Below is a small trained network, with its code and all its weights. Each question gives an input and a target symbol and asks what happens when units are switched off, that is, made to give their printed mean instead of their output.

import numpy as np


def w(rows, s, z=0):
    codes = np.array(rows[::2]) - 128.0
    scale = np.full(codes.shape[1], s)
    scale[-1] = z or s
    return codes * scale


def f(y):
    return y / 2 * (1 + np.tanh(0.7978845608 * (y + 0.044715 * y**3)))


def softmax(a):
    e = np.exp(a - a.max(-1, keepdims=True))
    return e / e.sum(-1, keepdims=True)


def log_softmax(a):
    a = a - a.max(-1, keepdims=True)
    return a - np.log(np.exp(a).sum(-1, keepdims=True))


def net(x, mask):
    ids = ['γδεζηξσω'.index(c) for c in x.split()]
    T = len(ids)
    res = E[ids] + P[:T]
    r = res
    for j in range(2):
        rows = slice(2 * j, 2 * j + 2)
        q, k, v = (r @ M[0][rows].T for M in (Q, K, V))
        z = softmax(np.where(np.tri(T) > 0, q @ k.T / 2**0.5, -1e9)) @ v
        o = O[0][rows]
        res = res + np.where(mask[j], z, o[:, -1]) @ o[:, :-1]
    y = f(res @ A[0][:, :-1].T + A[0][:, -1])
    res = res + np.where(mask[2:10], y, B[0][:, -1]) @ B[0][:, :-1]
    return log_softmax(res[-1] @ U[:, :-1].T + U[:, -1])


Q, K, V, O, A, B = {}, {}, {}, {}, {}, {}
E = w([
[118,136,114,141,174],'γ',
[116,125,119,137,155],'δ',
[105,126,114,133,166],'ε',
[1,153,189,86,142],'ζ',
[162,130,117,98,157],'η',
[111,64,182,118,160],'ξ',
[113,137,118,137,170],'σ',
[132,117,28,129,69],'ω',
],0.019)
P = w([
[154,200,114,2,199],'0',
[119,151,109,45,191],'1',
[113,123,106,62,160],'2',
[127,110,112,93,149],'3',
[128,112,118,114,140],'4',
[129,107,124,135,134],'5',
[129,105,128,153,133],'6',
[133,106,138,171,128],'7',
[128,105,143,191,125],'8',
[131,103,150,217,125],'9',
[131,110,153,201,120],'10',
],0.015)
Q[0] = w([
[89,52,150,119,189],'H1',
[86,82,134,110,99],'H1',
[182,255,97,134,122],'H2',
[222,135,116,119,126],'H2',
],0.0096)
K[0] = w([
[135,96,209,189,163],'H1',
[208,78,127,140,136],'H1',
[183,88,127,2,170],'H2',
[151,149,69,37,129],'H2',
],0.0091)
V[0] = w([
[108,186,129,2,220],'H1',
[100,64,214,155,179],'H1',
[96,177,152,101,175],'H2',
[185,118,202,67,129],'H2',
],0.0078)
O[0] = w([
[254,183,110,193,96,254],'H1',
[209,175,100,74,227,197],'H1',
[172,152,232,109,84,175],'H2',
[122,136,209,82,194,149],'H2',
],0.0082,0.0092)
A[0] = w([
[198,135,56,138,153,180],'N1',
[171,107,108,249,78,120],'N2',
[145,184,148,181,102,97],'N3',
[183,42,153,219,101,232],'N4',
[51,64,106,153,65,30],'N5',
[55,72,147,172,94,2],'N6',
[123,84,156,86,174,102],'N7',
[128,136,134,116,163,78],'N8',
],0.012,0.0048)
B[0] = w([
[62,107,44,149,101,249],'N1',
[180,60,129,5,159,198],'N2',
[59,102,95,123,191,163],'N3',
[107,213,157,211,49,214],'N4',
[242,99,223,195,131,145],'N5',
[112,60,254,89,227,129],'N6',
[95,133,107,49,133,179],'N7',
[141,66,130,102,110,148],'N8',
],0.0095,0.012)
U = w([
[159,94,161,197,144,112],'γ',
[121,108,125,130,158,2],'δ',
[142,136,105,211,99,175],'ε',
[146,56,179,183,200,104],'ζ',
[106,100,134,135,157,39],'η',
[124,15,122,17,250,123],'ξ',
[112,253,210,117,100,143],'σ',
[28,177,2,150,135,194],'ω',
],0.008,0.0046)

Each question gives the input, a string of symbols that net reads in full, and the target symbol t.
The units are the heads (2 rows each of Q, K, V and O) and the neurons (one row each of A and B). Each row of codes is followed by its name. A weight is (code - 128) times the scale printed after its matrix; where a second scale follows, it is the last column's (O, A, B and U).
mask holds one flag per unit, heads first, then neurons. A switched-off unit (its flag False) gives its mean, the last column of its rows in O or B, instead of its output. The means were averaged over made-up inputs and are rounded, as every weight is.
A unit's drop is (log p(t) with every unit on - log p(t) with that unit switched off) / (log p(t) with every unit on - log p(t) with every unit switched off).
The circuit of an input: a set's keep is (log p(t) with only the set's units on - log p(t) with every unit switched off) / (log p(t) with every unit on - log p(t) with every unit switched off). Starting from all 10 units, units are removed one at a time, each time the one whose removal leaves the highest keep (on an exact tie, the one counted first), for as long as the keep stays at least 0.8.
units of the circuit, in order: the units of the circuit, biggest drop first
most important unit: the unit with the biggest drop
top k neurons: the k neurons with the biggest drops, biggest first
which heads matter: for each layer, one digit per head in row order, 1 if its drop is at least 0.15 and else 0, layers parted by /
drop of u: that unit's drop, to one decimal
input ω ζ ξ ξ ξ ζ η ξ ξ ω δ, target ω: which heads matter => 01
input ξ ξ η, target ω: which heads matter => 10
input ξ ω ξ, target ω: which heads matter => 11
input ω δ ζ ξ ζ ζ ω ξ ξ η, target ω: top 4 neurons => N1, N5, N3, N4
input ξ ξ ξ ξ ξ ω ξ δ, target ω: top 3 neurons => N1, N5, N2
input η δ ω ξ ξ ξ ζ ζ ξ, target σ: most important unit => N2
input ω ζ ξ ω ω ξ ζ η ξ ξ, target ξ: top 2 neurons => N7, N1
input η δ ξ ξ ω ξ ξ ζ, target ξ: top 2 neurons => N4, N1
input ζ ξ δ ξ ξ ξ ω ξ ω ξ, target ω: units of the circuit, in order => H2, H1, N2
input η ξ ξ ω ω, target ε: top 3 neurons => N5, N4, N7
input ζ ω γ ξ ξ ω δ ω ξ ε, target ω: top 2 neurons => N5, N6
input ζ ξ ζ ξ ω δ γ ω ξ ε, target ω: units of the circuit, in order => H2, N1
input ω δ ξ η ω η ξ ω, target γ: top 4 neurons => N4, N5, N2, N6
input ω ξ γ ω ξ ξ ξ ω ε ω, target ζ: top neuron => N2
input ξ ξ ξ ξ ζ ξ ζ ζ ξ, target σ: drop of N3 => 0.1
input ζ ω ξ ω ξ ξ ξ ζ ξ δ ζ, target ξ: drop of N1 => 0.3
input δ ζ ξ ξ ω η ω ω ω ε ω, target ζ: drop of N6 => 0.3
